In the rows, 128 means zero.
Each row has a class, written as a number after it.
[ 76 158  92 150  56  19 199 195 171  46 177  77 160 150  38 118 104  94
 118 131  68 117 159 101 119 180 145 110  98 186 164 102 150 174 131 118
  99 164  50 120 115 154 127]
7
[111 131  96 214 100  90 147 115  96 114 117 129 151 148 135 115 113 144
  95 178 149 148 183  88  56 134 130 141 106 108 163 104 100 123 157 147
 172 104 172  95 156 114 116]
11
[151 116 111 104 169 136  84  62 133 139 109  92  87  75 153 105 112 138
 128 178 143 115 158 136 129 122 145 125  91 143 137 145  96 164 156 116
 148  81 131 129 142 112 144]
3
[216 157 151 132 159 139 112  61 141 211 139 101  75 152 163 103 141 140
  81 140 168  81 125  99 143 179 102 113 139 218  79 101 103 139  94  98
 117  71 160 104 137 103  97]
5
[138  70  92   5 137 147 126 102 142 110 109 136 122  68 126 122 161 122
 128 142 150 100 106 145 180 106 143  94 101 151 136 142 154 123 150 147
 124 201 133 173  97 146 136]
4
[109  96 172 171 194 192  82  92 109 154 115 159 105 154 148 147 127  85
 103 138 157 105 116 137 146  84 153 126 189 100  76 122 137 109 104 129
 105 158 178  95 120 114 120]
4
[ 95 120 178 193 200 164  93  83 128 117  99 153 103 109 111 103 100 103
 123 185 144 145 141 148 164 101 118 129 168  90 153 176 138 124 172 148
 122 109 144 102 145 124 178]
9
[117  86 123  53 162 163 120 118 121 112  94 163 114  80 165 125 150 149
 145 141 191 131  98 130 153 118 125 138 129 120 134 131 151 103 132 144
 155 187 170 156 129 108 128]
8
[129  78 120  71 154 172  81 118 134 133 100 130 104  83 169 130 127 117
 155 122 114  97 107 160 136  85 175 132 136 109 108 122 135 122 137 123
 135 181 147 164 108 128 142]
12
[ 85 105 131 115  98 110 130 162 140  91 150 109 136 142  87 149 128  72
 130  99  60 110 140 131 116  83 193  99 155  87 126 122 123 147 123 122
  97 189  97 144  87 159 137]
4
[124 156 117 165 100  43 171 177 168  64 166  87 162 141  23  98 128 110
 108 116  53 131 178 150 152 176 117 104 120 129 186 147 125 185 138 128
  89  97  44 106 139 177 163]
5
[ 80 141 151 165 138 189 127 125  79 138 125 161 120 164 140 160 117 143
 125 122 177 137  97 122 110  98 131 139 152 133 101 136 131 111 125 129
 147 153 176 109 122  79 116]
7
[107 129 110  90  79  96 157 143 147 126 140 119 140 127  94 115 140 110
 129 135 120 133 138 124 156  96 157  88 128 129 150 154 131 127 150 130
 130 169 105 136 107 144 145]
4
[ 73 182 110 180  63  97 162 144 168 113 104  95 114 163  80 122  92 105
  97 141  99 149 147  91 114 110 160  79 119 162 154  94 134 135 179 132
 131 140 145  92  95 114 108]
0
[133 133 117  60  87  96 101 200 109 115 134  85 145 103 101 146 132 135
 167  87  30 132 160 158 110 100 167 142 132  80 146 148 113 166  97 105
 119 154  57 169 111 167 142]
10
[ 98  89 123 101 125 120  74 169  75 116 131 144 138 119 125 137 144 124
 179  97 120 143 121 167 119 126 142 154  95  85 139 135 111  97  95 140
 134 186 118 165 123 128 119]
3
[118  80 115  65 117 186  94 164   4 165 104 189 145 110 196 158 171 186
 185  86 163 158 115 138  72  63 146 173 138  15 127 151 105  55 114 149
 187 215 203 189 112 111  96]
11
[170 125 131 108 137 104 123 130 105 146 131 107 128 128 109 127 124 118
 135 137 118  97 120 134 127 144 125 138 126 146 134 119 104 144 113 122
 115 132 104 126 139 137 133]
1
[ 51 117 108 161 119 122 105 114 117  96 108 141 123 112 101 113  96 131
 146 151 141 165 137 136 124  99 130 123 113 120 172 157 135 101 183 149
 140 155 148 127 124 107 139]
3
[ 91 122 102 104  85 103 153 190  96  82 106 151 142 158 116 155 151 154
 142  97 149 150 105 128  91 120 127 131 113 122 131  99 130  92 106 141
 159 198 154 128 118 110 104]
8
[113 117 103  76 112 166  97 101  99 151  79 140 126 101 164 130 113 178
 145 146 152 149 133 124 116  75 140 140 113 125 157 158 130 111 161 133
 178 146 149 154 115 106 136]
10
[136 176 149 116 110  95 169 160 144 144 187  74 122 153  84 119 124 119
 130 117  85 109 143 111 152 138 137 113 161 160 102 156 125 192 103  89
  98 112  76 137 111 143 137]
7
[ 72 140  96  86 101 133 156 151 130 107 104 162 138 126 113 142 134 179
 132 136 150 133 109 112 139  75 142 112 111 159 113 145 159 111 177 131
 158 173 156 132  83  98 138]
6
[ 97 108 152 173 154 154  92 175  73 106 106 163 148 173 107 155 129  83
 124  93 121 141 116 161 104 132 125 148 133  58 145  89 128  97 104 163
 108 180 151 103 118 132  92]
0
[171 160 136  98 140 120 146  88 172 142 119  99  99  88 100  96 133 154
 126 166 141 111 148 128 181 134 129  92 112 170 111 170 121 187 160 109
 128  70 101 130 125 130 176]
9
[ 74 129 141 120 130 173 142 107 132 156 140 161 126 138 135 142 130 118
 129 130 163 126 124  91 155  70 162 111 171 114  92 138 157 109 146 128
 131 170 176 123  93 107 117]
4
[163 138 150  84 118 150 106 161  74 192 134 129 142 132 154 114 152 155
 162 106 121 167 129 156 144 116 135 134 138  42 118 176  71 135 117 117
 134 100 111 157 124 129 138]
0
[ 95 157 150 195 125 141  99 112  97 150 112 142 130 145 122 134 104 132
 113 147 142 148 148 117 118  99 121 146 143 126 142 131 138 108 144 134
 137 109 149  91 135 106 117]
10
[ 99 149 104 149 100 137 150 121 114 134 125 139 141 140  98 116 129 172
  99 119 158 162 133 104 136  95  97 106 136 138 171 147 138 108 174 148
 149 138 170 105 121 109 136]
5
[102 103 128 147 140 145 100 136 116 114 111 119 112 123 137 139 116 105
 139 127 102 101 121 143 105  81 172 136 148  96 118  99 134 116 140 122
 131 160 152 131 117 131 124]
12
[103  86 132 103 145 156 107 153  76  74 118 150 150 123 126 149 138 125
 156 122 138 117 108 175 122 129 149 147 108  93 130 144 116 136  97 126
 136 194 102 146 125 125 135]
7
[142 112 153  60 156 194  93 141  39 209 145 168 135 124 171 162 150 161
 172  77 159 131 100 127 125  94 142 164 166  76  83 149 110 122  95 123
 135 171 149 164 113 103 126]
1
[ 60 167 112 224 103 100 184  86 138 105 138 121 138 155  97 106  85 132
  81 185 176 141 160  73 107 135 113 119 125 177 179 119 149 137 183 132
 156 106 148  71 139 102 126]
7
[ 50 128 119 125  91  98 153 192  98 116 135 148 134 142  97 144 142 144
 151  86 129 156 128  91 121 102 141 124 132 118 141 114 173  82 133 147
 137 202 137 146  97 126 110]
9
[129 139 111 151 104 111 121 126 113 130 108 128 138 159 134 147 127 157
 111 129 145 114 143 113  96 154 126 144  84 180 100  82 130 130  98 123
 139 109 132 104 124 106  94]
10
[139 146 103 124  81  94 158 144 129 134 137 103 147 129 106 101 141 173
 126 117 129 142 149 117 133 143 118 120 113 127 162 142 104 133 127 121
 140 117 103 132 138 129 137]
5
[145 114 126 105 153 129 124  84 152 125 104 122 107 118 103 118  94  98
 122 167 122 101 107 127 158 134 116 116 118 195 137 123 138 146 162 143
 104 150 128 114 121 125 149]
1
[126 132 103 120 121 111 125 136  99 149 123 120 133 145 157 142 128 163
 112 138 133 121 134  93  81  97 136 141 116 130 118  99 113 116 132 112
 161 127 152 124 118 111 114]
6
[192 107 110 143 178  97 143  69 138 100 120 112 144  83 138  99 127 100
  83 174 156  76 147 137 129 203 117 140  86 123 168 122  98 171 125 135
 131  56 111 100 185 149 138]
2
[103 115 116 105 116 162 123 122 133 120 101 128  95 131 125 129 127 144
 115 104 128 119 113 111 135 101 149 110 140 153 134 114 136 115 140 134
 133 179 150 132 102 108 123]
5
[107  91 111  94 108 110  95 191 128  95 130 110 134 125 117 145 129  91
 158  89  59  97 116 155 100 102 180 133 128 100 124  85 126 128 105 125
 115 214 106 161 103 154 121]
12
[137 128 177 138 137 164  82 169  49 178 141 166 117 155 146 151 157 128
 148  83 115 146 109 124 113  94 116 151 197  94  72 126 127  84  88 135
 111 185 179 130 107 121  90]
11
[105 113 146 109 161 180 124 114 127 141 101 157  92 124 147 128 122 128
 127 133 180 146  98 103 149  88 118 128 181 132 112 135 164 109 148 141
 138 177 192 122 116  96 126]
8
[144  93 146 100 191 187 106  73 102 152  92 166 102 101 191 113 141 155
 132 160 217 134 110 124 132 100 111 147 157  99 123 153 133 110 145 130
 164 127 191 124 133  99 135]
8
[110  95 130 145 125 155  96 161  65 115 113 164 142 130 149 150 139 131
 146 108 119 143 135 136  83  94 148 159 145  51 119 128 110 102 112 150
 143 187 173 145 122 126 115]
11
[171 109 117  72 150  95 141 127 141 111 151 109 142  87 125 109 140  91
 126 137  96  76 145 134 157 190 159 137 105 109 118 131 120 186 100 111
 109 107  71 137 144 165 149]
2
[ 98 132  98 191 109  88 172 117 124  92 133 140 153 120 131 122 118 108
  96 144 148 118 147  84  98 178 140 149 100 116 151  93 132 130 140 141
 148  94 133  85 153 123 106]
2
[115 152  97  95  94 122 141 143  95 153 109 122 117  99 136 131 130 182
 150 119 145 168 137 101 113  73 136 121 122 104 150 161 119 104 162 131
 168 148 146 161 122 115 127]
9
[175 142 114  42 104  84 168 155 145 103 160  78 137 116 106 124 151 140
 146 116  94  93 137 151 148 176 148 114  92 173 107 144 106 200  86  87
 120 123  50 150 121 144 144]
7
[184 154 134 106 116 103 133 161  73 173 167 104 167 137  96 149 144 145
 162  86  97 126 123 140 120 123 102 142 135  94 130 141  87 155  96 111
 110 112 101 139 140 158 129]
1
[183 145  99 125  76  63 170 137 144 113 143 108 163 126 114  98 154 169
 131 148 120 122 171 134 110 174 127 115  81 139 125 152  78 184 121 113
 150  72  97 128 138 142 150]
11
[128 115 127 131 113 151 107 143  84 170 123 157 133 151 172 151 159 164
 141  94 176 112 106 133  76 111 155 143 119 123  75  82 119  93 101 119
 157 142 175 126 121  93  89]
12
[108 168 120 147  90  86 122 129 136 144 146 104 118 133  91 110 119 138
 133 135 127 157 146 116 140 118 123 107 109 167 130 149 117 131 148 125
 127 109 129 115 128 109 125]
3
[125 120 151 153 153 142 105 121 135 151 155 130 129 124 141 122 133 107
 128 125 129 102 133 135 129 120 152 139 152 109 101 111 136 142 122 115
 118 122 132 122 127 131 140]
12
[182 105 140  38 164 109 119 139 150 120 154  90 137  93  90 113 131  94
 152 149  76  65 139 154 188 171 166 137 112 130 101 143 119 213  96 108
  87 136  50 164 126 163 179]
1
[ 79 138  88 155  61  98 150 171 131 113 130 136 154 149 111 132 131 154
 140 121 134 130 117 127  88 111 152 119 107 139 123 107 141 102 147 128
 159 153 150 129 109 114 118]
12
[123 193 117  89  63 123 155 162 115 166 159  75 114 150 110 148 116 158
 144  92  91 134 115  98 121  73 146 102 159 158 106 155 107 148 121  88
 136 154 124 158  95 124 117]
7
[171 105 129  85 141 147 112 128  86 151 113 136 121 153 137 164 149 147
 135 110 152  75  91 133 106 140 144 139 100 166  70  80 110 138  82 118
 130 143 143 115 125 107 106]
1
[179 151 164 135 155  92  90 138 155 115 173  69 110 148  80 137 139  95
 126 101  67  73 151 156 139 178 146 124 112 158  55  96  83 217  45  94
  68  72  69 105 136 143 125]
3
[104  84  91 146 113  66 128 161 136  57 136 104 175 100 114 116 118  95
 145 150  81 110 173 159  64 142 184 144 100  63 183 101 118 147 142 122
 144 150  94 143 135 157 149]
12
[168 153 145 149 167 108 130 101 154 145 129 104  98 155 105 131 122 102
  77 147 111  90 126 104 142 129  95 114 133 208  99  78 147 151 132 118
  94  99 146  80 123 133 112]
6
[139 151  98  71  79 109 165 152 116 135 132 126 128 129 132 148 146 154
 130  85 127 107  96  99 130 145 146 113 113 170  79 117 127 130 108 113
 135 139 128 134 110 118 100]
2
[ 99 188 124 150  97 107 149  82 203 129 135 100  88 138  69 112  98 139
 112 149 136 125 132  89 167  97 131  60 119 245 113 138 142 167 192 113
 125  90 151  81 103 101 135]
3
[113  92  93 128 105 102 126 154 133  76 118 140 152 118 133 130 144 124
 139 132 138  95 123 154  90 156 161 144  73 130 127  78 129 118 118 136
 148 160 121 132 129 126 118]
12
[ 72 115  78  60  80 115 159 149 149 116 125 153 154  68 119  95 139 164
 178 145 138 149 125 151 151  95 149 109 114 113 171 186 161 115 199 136
 158 184 119 178  91 132 173]
12
[ 68 105  85  90  74 103 128 196 143  93 126 114 147 115 108 142 114 124
 164  92  73 124 110 135 107  82 179 115 127 118 144 105 148 107 146 133
 136 229 127 174  88 139 126]
12
[125 144 140 160 103 148 128 161  88 144 122 141 139 172 145 149 148 144
 125  94 153 141 115 123  87 144 138 141 120  94  93  98  93 112  92 129
 130 115 152 120 118  98  88]
0
[ 89 123 134 165 114  86 129 165 100  98 145 142 158 144  90 124 141 122
 143 116 123 143 153 123 104 155 123 147 111  88 149 112 135 121 110 141
 126 146  96 126 129 148 123]
9
[226 163 185 102 176 165  89  90 117 231 135 107  61 134 161 138 163 148
 120 102 144  93 123 124 152 131 119 123 150 161  25 119  94 164  61  88
  97  72 126 119 132 119 123]
9
[ 87 128  97 150  72  94 177 158 141  78 126 135 162 141  84 112 142 173
 122 113 134 140 148 132 130 151 135 114  89 128 163 133 115 143 141 135
 140 125  91 117 124 122 159]
5
[178 130 125  88 130  58 140 119 187  95 127  82 110  75  80  78 132  98
 131 162  89 113 152 148 184 181 110 102  94 176 162 150 130 175 133 127
  96 123  53 149 129 173 168]
9
[100  80  70  95 108 123 135 124  86  90  86 160 155  83 160 124 131 138
 136 147 159 143 102 131 112 141 131 144  79 105 173 138 136  77 148 156
 169 181 149 152 132 120 125]
2
[ 59  60 125 185 171 114 116 148 119  12  82 178 153 134 115 142 132  93
 109 172 143  89 125 159  90 172 144 163  85 117 153  53 145 113 110 160
 139 177 131  88 134 119 124]
6
[149 107 109  49 115 101 128 161 100 130 129 118 145 101 112 129 133 133
 169 119  95 123 117 152 137 136 140 137 109 126 147 149 117 137 126 129
 129 169  88 166 118 145 148]
1
[134 171 135 134 102 113 168 138 133 134 155  98 121 165 114 142 124 132
 125 124 131 105 126 113 118 142 148 111 124 181  97 128 112 164 100  92
 132 117 113 114 123 108 116]
7
[210 126 132  68 167 150 104  72 128 147 119 132 102  84 139 104 148 131
 106 161 149 104 131 131 172 140  96 118 126 171 101 147 125 148 138 140
 113 128 158 126 139 130 131]
11
[153 114 159 167 153 163 110  87  76 184 148 146 120 188 191 169 166 131
  99  98 182  87 121 106  81 135 148 144 139 119  33  71  89 111  51 103
 126  88 168 101 133 101  73]
4
[ 41 129  66 123  20  44 202 178 183  36 143 119 183 147  39 132 137 116
 113 128 104 129 151 104 126 115 177  73  76 159 154 109 161 136 158 140
 130 198  98 125  77 146 133]
4
[ 86 116 130 134 118  81 107 186 115  66 146 116 155 134  40 137 126  94
 160  87  69 141 148 172 133 124 134 132 100  86 168 125 119 142 117 148
  94 164  81 135 136 161 128]
3
[ 97 151  84  77  41  97 171 158 136 140 151  96 142 136 119 143 142 144
 132  99 103 140 137  82 115  69 170  95 132 129 116 132 122 119 131 117
 143 176 137 158  77 129 107]
4
[153 139 113 105 131 192 121  77  66 218 103 166 108 126 210 130 141 189
 113 130 215 151  87  84 130  83 116 132 141 133  81 170 120  86 147 124
 181  98 213 125 137  81 108]
2
[208 117 138 143 143  60 135 157 119  97 150 101 145 154 136 133 165 114
 123 124 122  89 149 152  67 215 124 160  93 105 102  77  70 173  41  96
 121  68  86 107 170 148 111]
8
[157 126  97  47  91  71 118 160 170  93 123  74 140  83 104 112 119 127
 152 136  43 110 176 149 141 135 170 126  90 137 166 151 109 196 126 105
 129 135  40 174 111 175 166]
10
[ 83 145  51 137  49  44 184 169 126 121 163 120 183  89 125 101 138 179
 144 144 142 159 162 105  71 134 134 128  97 111 182 136 137 113 187 129
 166 117 122 145 122 125 127]
12
[187 159 139  72 137 134 151 114 134 162 128 112 104 103 112 108 141 152
 144 132 138 148 115 142 171  95  91 104 164 120 125 199 119 159 166 110
 121  90 139 145 132 142 162]
8
[ 83 123 112  70  84 102 138 183 131  89 116 116 121  92  89 139 124 126
 179  92  73 152 120 126 148  82 158 101 123 116 160 153 149 113 159 134
 128 214  93 178  86 150 144]
9
[ 72 120  92 102  81 122 108 152  83 139 120 150 147 112 124 131 132 172
 177 100 155 192 121 138 126  73 124 124  96 100 161 175 119  76 153 150
 154 186 159 168 114 101 123]
3
[184 145 148 193 178 105 123  56 145 134 121  85  78 138 139 118 109  89
  68 173 147  81 163  85  90 181 121 135 115 182 120  56 115 154 111 120
 127  61 140  69 160 118 105]
9
[181 135 156  71 127 144  88 160  92 171 144 110 104 138 147 152 151 127
 142  82  73 107 123 125 123 105 153 131 167 124  57 120 102 133  71 109
 110 174 143 158 104 134 107]
11
[150 135 144  77 139 142 139  83 179 161 135 104  94  98 109 103 128  98
 119 165 123 111 127 129 211  88 149  65 167 166 104 183 136 165 166 111
  95 131 122 139 101 137 164]
4
[164 135 166 152 172 168 100 115 127 159 126 132 125 132 121 120 126 100
 113 137 133 139 126 149 153 137 112 122 136  93 115 140 106 160 137 137
  90  80 138 110 136 128 133]
0
[106  93 184 134 227 242  18  59 103 168  89 186  84  99 170 132 111 133
 149 145 186 151  97 161 163  38 118 144 164  93 121 188 114  86 153 148
 128 148 202 128 138  88 147]
3
[103 115 116  87 119 172 107 142  58 140 116 134 123 138 170 158 128 151
 145 109 151 139 104 118  82  83 148 151 136 111 126 130 117  94 100 123
 170 207 168 165 114 103  90]
7
